Known rows, with every way that one mark hangs from another
vezik[rofif[buko gufi[mamam[tikep]]]]: [ 223 -296   16 -187   81 -221  -17 -433 -328  324  -95 -282  116 -114
  109   87 -387 -138 -321  212 -411   16   73   80 -310 -105 -119  -49
   16   -5   64  102  226  394   21   98  350 -143 -215  -39  -60  101
  310 -100  182 -284 -286 -100 -470 -363]
mamam[buko[raso] gufi]: [  29  -41 -498  -70 -113 -170 -239   66 -323   96 -172   66 -144 -112
 -187  180   14  -77  -67    1  -77 -146 -133   40 -120    3 -203 -139
  -77   76   69 -137   -6  -84   66    3 -107 -176  -19   44 -365  397
   62 -127  128  -84   31   81 -321 -119]
gufi[bafot mamam tikep[rofif[buko]]]: [ 262 -490 -361    9    0 -324  -10 -319 -484   55    4 -135  301 -278
    8  188 -386 -446  -97   91 -595 -150 -111   35 -204 -127 -192 -221
  -22 -127  131 -138  -48  510  122  -38   95 -170 -378  -75 -411   70
  -26   22   56  -48  -52  -81 -661 -385]
mamam[bafot[buko[raso[nadut]] gufi sotes] tikep]: [-144  421 -251  -23  -38  148 -370   63 -181  -78 -333   74 -285 -344
  135  197  292  -91 -224   48   67 -247 -666  764  -36   24   50 -354
   -8    2  208 -389  -44    8  -83 -294 -356  -24   66 -138 -401  -29
  -70 -321  282  192  -76  164 -122 -216]
tikep[buko[bafot raso] rofif vezik]: [ 301 -224 -259  154 -129   14 -159  -67 -439  -18 -228 -270  209 -311
  -79  363 -291   25  -20   23 -286  -47  112   38  -28 -208 -445 -408
 -336  146  218 -387  242  108  -24  254 -324 -339  -11  149 -227   28
   61 -357  196  142  271  -60 -374 -612]
nadut[dufigib[bome gufi[bafot]]]: [   6 -159 -485   73 -193 -302  303  -50 -153   64  -23   82 -167 -159
 -236  173   80 -273  225  119  134 -262 -441   93 -114 -254   47  195
 -210   24 -458  110  152 -117   55  113  222 -190 -184  177  184   84
  -91   80  277  -59 -108 -358  130   80]
vezik[raso[bafot[buko] nadut]]: [  14   87  384 -141 -420  393   53  -76   53  206  -32   58   48   52
   25  129  304   -8  -45   91  100 -280 -244  115 -196  -55 -395  116
   16  175  125  -74  323 -424  185  163  -81 -118  -14   82  148  163
   77  -32  -36    5 -294  187  211    7]
vezik[raso[bafot nadut] rofif[buko]]: [ 153   36  486 -203 -355  351  102 -270   37  278    6  -34  169   76
   74    6   45  104 -189  208  127 -155  -49   37 -378 -111 -472  107
   40  216  100    8  351 -143  127  424  119 -126    9  -10  241  208
  365   45    7 -235 -393  156  -43  -11]
tikep[buko[bafot[sotes[nadut]]]]: [  29  -62  -26   24   -3  125  -43   -3   57  -23 -119   71   67 -267
   16  139  234  -51    6  -98  -76  -84 -233  252    8  -68 -197   62
 -321  261   42 -216   84  -86  151   32  -81 -215  -54  109   53   98
  -69 -113  167 -135   94  -26 -207 -275]
buko[bafot[sotes] gufi[mamam tikep[vezik]] raso]: [-125 -164 -310  246  170  255  -48 -105 -188 -223  -64    2  121 -457
   -1  154   62 -148 -124  -22 -368  202 -244  426 -156 -120 -137 -281
   61 -298   78 -620 -156  306 -163  -34 -330 -442  -70  -61 -583   65
 -244 -406  -63  116  176 -156 -474 -645]
nadut[dufigib[gufi mamam[bafot buko]] raso vezik]: [-211  142 -336  171   99   31  312  326 -140  463   33   82 -161 -289
 -348   60   94 -247  250 -148   96 -530 -792  396  -32 -269  -59  204
 -233  160 -280  434  115 -119  140  195  498   -2 -145  154   15    2
  208  297  297  203 -233 -489  153  432]
bome[raso[nadut[dufigib vezik]]]: [  19  -82  237 -202 -278  163  184  -56   75  254   83  -82  -10  -18
 -124  259  244  -60  -98   38  204 -316 -300   19 -287   42 -187  268
    8  256 -227   71  455 -246   -9  324  283  -96   81  398  247 -198
  109  252  172 -109 -204 -156  396  184]
gufi[bafot buko[raso] mamam[tikep[vezik]]]: [  47 -130 -739   50  -81 -251 -237 -225 -460 -119 -121  -11  229 -375
  -28  110 -384 -275 -213   24 -577   75  -93   13 -222 -206  -93 -261
   22 -151  247 -387 -180  263   15 -316  -46 -257 -293   -1 -744  -20
 -251 -240  406   68  -13  237 -603 -566]
buko[gufi[mamam] raso[bafot[sotes]]]: [-229  -75  -68  160   46  356  -50  -24  -57  -82   32  174  -27 -243
    6   32  189  -38  -78   -3  -76   18 -331  337  -85  -57 -195  -36
  262 -187   -5 -372  109 -115   52   73 -136 -332  -95  -54 -156  158
 -171 -123 -159   59 -128  -85 -148 -395]
buko[bafot[sotes] gufi[tikep] raso[nadut]]: [-167   13  -26  192    8  486   17   55  -30 -142   26  202 -125 -415
    8  161  351  -98 -195   94  -24  122 -270  539 -194   11 -181 -210
  -11 -151  -63 -587  -40  141 -124   89 -417 -393  108  -47 -382   23
 -113 -292  -24   37   69 -117 -167 -450]
raso[bafot[gufi] nadut[vezik]]: [-145  213  353  -74 -249  361  -16 -103   87  160   32  163 -112 -198
  -29  178  275 -120   22  178  118 -225 -384  597 -166  200 -396  167
  -56  103  -18  -98  217 -312   67  304  -45 -206  173  120  116  -30
  111  191  -56  107 -275 -105  449   54]
bafot[gufi[tikep] sotes[dufigib[bome[vezik]]]]: [-166  -49 -199  -99 -146 -204   50  -30  -51  -48 -120  224 -326 -211
  -84   93   98    8  -88   36   62 -161 -601  352 -146  205   29   75
  -73   22 -290 -131  -99 -119 -185 -162   54  -30  262  243   43  154
 -156  -32   48 -218  -80 -357    6  114]
vezik[raso rofif[gufi[buko mamam] nadut]]: [ 150 -300  220 -113 -145    5  -27 -429 -143  309    0 -257  403  -92
  192   96 -370  -49 -469  104 -469  -44  214 -247 -312 -300 -322    9
  268  128  156   42  280  378    0  121  353  -78 -280   44   -3   41
  150 -159  117 -340 -232   35 -439 -241]
dufigib[bome[vezik[rofif]]]: [ -63 -206  -99  -28 -343 -335  191 -401 -147  144  -91  -44 -171  183
 -157  163  -10  203   21  278  161 -113   64 -369 -105  -31 -123  182
  -95   10 -254  135  168 -203 -181  241  168  -60  205  354  334  155
  167 -140   99 -431 -168  -70   17   69]
nadut[dufigib[bafot[buko] gufi] raso vezik]: [ -97   53   96  230    5  142  421  322   78  467   69  -18 -129 -253
 -268  186  315 -174  161 -133  -92 -592 -649  576  -35 -286 -157  250
 -252  181 -245  446  238 -284  118  111  486  -30   18  258  264  -73
  206  185  246  152  -71 -638  447  562]
buko[raso[bafot[gufi[tikep] sotes]]]: [ -71  112  -16  -24 -114  247 -142  131 -106 -131  -60   72 -125 -227
   25   60  156  -21  -86   50  -48  -88 -347  502 -153  174 -293 -128
   -5    2   26 -366   40 -191  -43  -27 -202 -199  148   19   21  240
  -77  -87 -123   23  -50 -104  -27 -203]
dufigib[bome gufi[buko[bafot] tikep] mamam]: [-226  -36 -840  242   85 -396  257  118 -283  111   64  200 -331 -286
 -232   36   11 -103  280  153 -151   -6 -354  302  -32 -121  106    2
 -412  -65 -446  175 -321  174  -89   43   41  -59 -173  253 -110  259
  -34 -168  306  -98 -261 -356 -276  -32]
rofif[buko[bafot gufi raso]]: [  63   -7   95  138   75  157   63  -37 -198   54   20   49 -129 -377
 -158  176  126    2 -182  124 -162   47  -84  164 -216 -213 -337 -148
 -179  -30  -51 -196   85   38  118  108 -227 -401  -25  -91 -203   93
   25 -298  115   33   -6 -190 -201 -525]
nadut[vezik[raso[bafot] rofif[gufi[mamam]]]]: [   4 -210  420 -104 -143  158  151 -393  -94  333   94 -158  210   15
   40   37 -100  -17 -108   61 -275  -71  -50  -22 -294 -120 -454  139
   90   22   13  139  358    4  -12  382  418  -17  -38   43  297   30
  328   56  -29  -75 -340  -45  -23  -63]
tikep[rofif[gufi nadut]]: [ 276 -479  187 -129 -139 -149  -99 -278 -296  307  -42 -350  154 -199
   38  429 -305 -166 -215  129 -347 -147  193  -64 -108  -55 -331 -124
  -32  216   23   70  415  277   69  158   87 -189 -175  131  166  -78
  152  -90   24 -201  -36 -110 -198 -347]
sotes[bafot[buko] dufigib[mamam] nadut]: [ -37  -24 -121 -213   59  -57   -3  302  -27  156 -134   72  -78 -242
 -290  194  478 -120  120 -358 -118 -466 -873  461  149 -133 -135  277
 -313  248 -339  432  -29 -440  163 -353  235   73  -61  180  223   71
 -239  369  134  -56 -262 -127   55  243]
rofif[buko[bafot[gufi[tikep] sotes] raso] nadut]: [ 104  104  244  -21   28  268 -124   41  -41 -110  -36 -115  -23 -516
  183  229   66  -25 -370   39 -296   35 -191  512 -187  -93 -294 -294
 -168  177  185 -396  -58  353   43  -63 -242 -272   12  -53 -186   87
 -110 -428  154    8   70 -183 -401 -505]
tikep[rofif[buko[gufi[mamam]]] vezik[raso[bafot]]]: [ 226 -315   64   18  -55   23  -58 -357 -265  299  -40 -147  385 -180
  -68  232 -343  -53  -10   77 -317  -56 -115   73 -271 -166 -466 -230
  106  -27  162 -112  190  175  126  265  -71 -304 -248  -90 -281  118
  210 -129  -64   29 -123  -35 -321 -406]
vezik[raso[bafot[sotes[dufigib[gufi[mamam]] nadut]]]]: [-129  -17   45 -157 -152  116   67   20  159  154    1  192   12 -145
   85  -35  332  -71   58 -238   50 -219 -627  280 -106 -103 -137  316
   28  180 -190   55  108 -286  168  -37  261  110 -113  128  261  190
  -83  262   -6  -88 -352   15 -132   53]
gufi[tikep[buko[bafot raso] vezik[rofif]]]: [ 242 -144 -238  113  -81   78  -76 -156 -359  -77 -165 -294  214 -217
  -71  143 -302   22 -111   88 -370   34  150  111 -214 -116 -410 -264
 -287   41  185 -404  102  200 -163  196 -184 -272   80   74 -228  228
   97 -340   84  -69  208 -136 -456 -419]
buko[bafot gufi raso]: [ -63  -22  -18  196    7  171   25   -1 -194  -50   12  107 -200 -347
 -185  198  243  -35  -92  121  -46   26  -72  118 -150 -227 -324 -115
 -106 -152 -113 -290  122  -94   -4  155 -332 -372   61   -1 -170   43
  -84 -257  -16   49   51 -144  -66 -490]
sotes[bafot[gufi[buko mamam]] dufigib[bome]]: [ -83  -56 -399  -99 -161 -335  -20   36 -176 -111 -132  262 -192 -380
 -226   54   55 -209  -85 -112 -133 -330 -781  279  -86 -225  -62  129
  -52  -37 -230  149 -227 -137   84 -254   75 -185 -168  226 -190   47
 -387   97  174  -68 -225 -287   77   95]
raso[bafot[buko gufi[tikep[vezik[rofif]]]] nadut]: [ -73  207  140   16 -164  415 -124 -126  -50  119 -244 -104  125 -111
   65  172   45  -94  -66  289  -82 -246 -363  777 -129  228 -386  -75
   30  -37  175 -277   94 -140  -90  183 -168 -212   97  -29 -163  233
  135  -46 -178  122 -208  -10   92   22]
bafot[buko[gufi[tikep]]]: [  -9 -156  -29  144   77   33   14  -90 -202  197  -54  -48  -25 -191
 -173  226  104 -169  -78  128 -315 -215 -229  310  -93   42 -228  -62
  -22 -101  -85 -124   58  -46  -19  -89  -96 -263  -51  -59 -240  183
  -30 -165  -90  -34   47 -277  -44  -75]
nadut[raso vezik[rofif]]: [ -40  -71  364   64 -131  133  163 -146    5  359   21 -195   54 -101
  -78  135   64   -1 -103   42 -145 -351 -148   82 -136 -177 -457  221
  -87  147  -79  143  261 -240   28  312  427 -166  187  221  147 -154
  192  110   48 -116  -24 -254  236  224]
raso[nadut[dufigib[gufi[tikep]]]]: [ 113 -121 -119 -104 -224   91  194  -35  -72  219   11  -23   -6 -200
  -91  207  136 -345    3  155  120 -282 -274  361 -243   34  -19  188
 -106  125 -277  -47  287  -21  -53  170  118 -233  -35  210   59   95
   95  262  104 -133 -101 -411  136  102]
tikep[buko[gufi] rofif vezik]: [ 266 -377 -272  203   48 -118 -169 -237 -365  235 -164 -180  284 -238
 -184  338 -410  -45   24  102 -304 -137   10  141  -61  -37 -366 -283
  -77   92   51 -246  280  140    5  228 -171 -389 -121   38 -287   39
  133 -156   60  -73  239 -265 -231 -359]
bome[vezik[raso[bafot[gufi]] rofif]]: [ -25   32  369 -137 -311   35   65 -289  -34  231  -32   13   11  175
  -12  -48    6  225  -79  318  218 -207  -24 -194 -246   53 -393   87
  126   16   16   59  331 -350 -108  327  119   83  237  166  449  261
  354  110  -90 -320 -318   33   14   86]
bafot[buko[raso[nadut]] gufi[tikep]]: [   6  236    3   51 -139  227 -168  102 -194   73 -198  -36 -107 -220
   70  303  223 -107 -230  134 -191 -276 -355  658  -96  130 -266 -189
  -28   -6   33 -355   31  -92 -108 -163 -243 -145  183   52 -312  101
  -78 -178    7  148    2 -179   69 -132]
bome[vezik[raso rofif[nadut]]]: [ 135 -207  427 -192 -369  -50   77 -429  -25  276   17 -220  163  151
   43  128  -74  230 -255  212   39 -169  279 -526 -231 -129 -334  103
  110  209   42   76  408  -74 -120  252  220   64  158  264  430  110
  267  -51   73 -516 -150   54 -203    1]
bome[raso[bafot] vezik[rofif[gufi]]]: [ -96 -205  296 -156 -195  -30  160 -261  -97  314   36 -184  -40  346
  -36 -111 -149  300 -134  354  126 -121   77 -432 -227  265 -269  165
  191   45  -66  288  496 -282  -32  365  368  175   67  340  678  198
  441  140  -57 -407 -533  149  -66   17]

Rows
[  86 -111  331   18   38   75  -12 -440  -64  284  170  -92  188 -357
  -28  218  -84  -97 -243  -67 -398 -106 -196   55 -302 -346 -334  -28
  104  112  146   30  132  428  186   80  104 -123 -254 -157 -246 -101
   72 -216  158  -44 -138 -172 -281 -258] -> rofif[buko[gufi[mamam[bafot]]] nadut[vezik[raso]]]
[  13   18  441 -140 -370  157  113 -163  148  175  122   -6  -53 -207
 -107  351   71  -40   39  -13   76 -194 -361  201 -321 -255 -447  160
 -115  201 -146   47  283  -94   30  358  104 -132   81  179  235   -7
   37 -113   84   45 -161 -345  449  121] -> rofif[nadut[dufigib[bome] vezik[raso[bafot[gufi]]]]]
[-194  181 -109  -56    1   55  -58  237   23   16 -264  317 -203 -395
  -81  170  346 -157  -96 -172   87 -211 -678  525    3    7 -162   95
 -226  142 -110 -125 -206 -139   85 -112  -42 -130   18   46 -155  156
 -131   20   62   39  -95   55 -156  -25] -> mamam[buko[bafot[gufi sotes[dufigib nadut]]]]
[-122 -211 -579  106  -76 -202  288  -68  -65  -50  -51  126  -48 -214
  -46  102  126 -328  173   14   68 -208 -617  248  -32 -278  237  177
  -17  -52 -367  -42   47   43   34   30  298 -208 -313  149   45   52
 -238   49  281  -15 -119 -335  -80   -9] -> nadut[dufigib[bome gufi[bafot[sotes] mamam]]]
[-282  110  197  236   22  592   80   27   93  -51   56  223 -145 -444
  -12  230  512    8 -168   26   47   85 -346  561  -81  -55 -237 -112
  -48  -45 -123 -480   70  -20 -106  216 -254 -395  185   -4 -218 -199
  -69 -249  137  183   53 -117   75 -372] -> buko[bafot[sotes] gufi raso[nadut[vezik]]]
[ -12  159   50  -37 -212  150 -135   71 -167  -26  -68   55 -179 -163
  -68  126  144    6  -39  117   37 -170 -209  272 -146   27 -400  -19
  -41   26    2 -187  203 -368   62   89 -187 -199  139   86  125  191
  -35  -21 -105   49 -138  -63  145 -223] -> buko[raso[bafot[gufi]]]
[ 270 -249 -124    3 -229   -9  -10 -328 -106   96 -202 -352  299 -108
  -93  323 -409   55  -52   67 -128 -125   41   13 -171 -284 -300   17
 -163  291   35 -143  353  142  -61  349  112 -332  -61  200   37  129
   66 -288  211 -220  129 -288 -105 -112] -> tikep[buko vezik[rofif[nadut[dufigib[bome]]]]]
[ -82  -97  263   75  -35  305  353  132  195  265   48  -27   71 -200
 -189  118  220  -65  -35 -145   34 -421 -482  427 -196 -289 -230  250
  -76  186 -130  242  286 -163  -44  325  532 -153  167  198  334 -139
  259  196  115 -130   -1 -454  332  529] -> nadut[dufigib[bafot[sotes]] raso vezik[rofif]]
[-187    4 -198  -78   52  -79  -26  141  140  251  -93  130 -162 -361
  120   55  268 -207  -38 -291  -79 -291 -789  575  -12 -111   84  293
  -81  159 -264   65  -60 -125  158 -278  392   80  -58  233 -113  -42
 -180  252  192 -100 -195 -190 -173   75] -> bafot[sotes[dufigib[gufi[mamam[tikep]]] nadut[raso]]]
[  24  -31 -426   17   67  -50  -37    9  -72   61 -130    8   69 -312
 -102   85  122 -266  110 -161  -15 -292 -592  466  -64   10   72   71
 -222  209 -129  -41   38  125   24 -142   85    4 -171  -30   10  184
   49  129  183 -110   39 -239 -261   72] -> mamam[bafot[sotes[nadut[dufigib[gufi[tikep[buko]]]]]]]
[ -88    5 -389  -38 -108  -84  -72  -17 -237  -23 -247  116  -65 -153
 -164   56  111 -154  -68  -83   89 -282 -404   36  -14   -2   -7  -26
  -43  154  135  -68  -57  -28   99 -125  -47 -165 -202  -63 -100  196
   -7 -114  107 -120  -50  254 -301   10] -> mamam[bafot[sotes] buko]
[ -33    3 -423  -57   18 -173 -270 -176 -272   40 -247  -69  -90 -184
 -180  160  159 -216   44   81 -112 -365 -382  206  -26  -85  -47 -100
  -74   22  210   25   83 -106  116 -102 -165  -74 -154 -140 -266  267
   14  -97   97   24  -12   64 -222  -10] -> mamam[bafot[buko] gufi]
[ -79  -24 -347 -188  -10 -184    1  221 -120  284 -119  236 -163 -195
 -300  217  200 -118   80 -298   -7 -284 -559  230  -23  -46 -137  359
 -283  277 -370  300  -26 -259  139 -140  285   70   -5  208   41  190
  -78  337   77 -155 -293  -27 -141  161] -> sotes[dufigib[mamam[buko]] nadut]
[ -24 -214  -60   31   56   68   55  -75 -167   63 -147  -69  121 -148
   49  100   65 -207 -180   68 -367 -153 -329  229   12   45  -68  -53
   17   88   35  -87  169  -39  161 -249  199 -215 -257 -107   88   -8
 -106 -120  188  -13  -61   62 -185 -250] -> rofif[gufi[bafot[buko sotes]]]
[ 127 -216   79 -155  -57   88   87 -133  -53  191  -21 -252  153 -141
  -81  250  -64  -87 -107  105   35 -243  -34   73 -157 -291 -190  160
  -16  211 -145  117  436   54  -92  368  298 -182  -44  155  323   83
  102  123   54 -288 -135 -303  -92   46] -> vezik[rofif[nadut[dufigib[mamam]]]]
[  92 -273 -604    0  103 -148 -219 -101 -195 -121  -47   79  126 -237
  -33  -33 -135 -276   14   47 -342  -94 -299  300 -156   98  -54 -205
  -82   62  175 -341  -40  198  126 -100  -56 -166 -194 -120 -365  323
  -89  -24  181 -199  170  -99 -534 -165] -> mamam[gufi[bafot[sotes] tikep[buko]]]
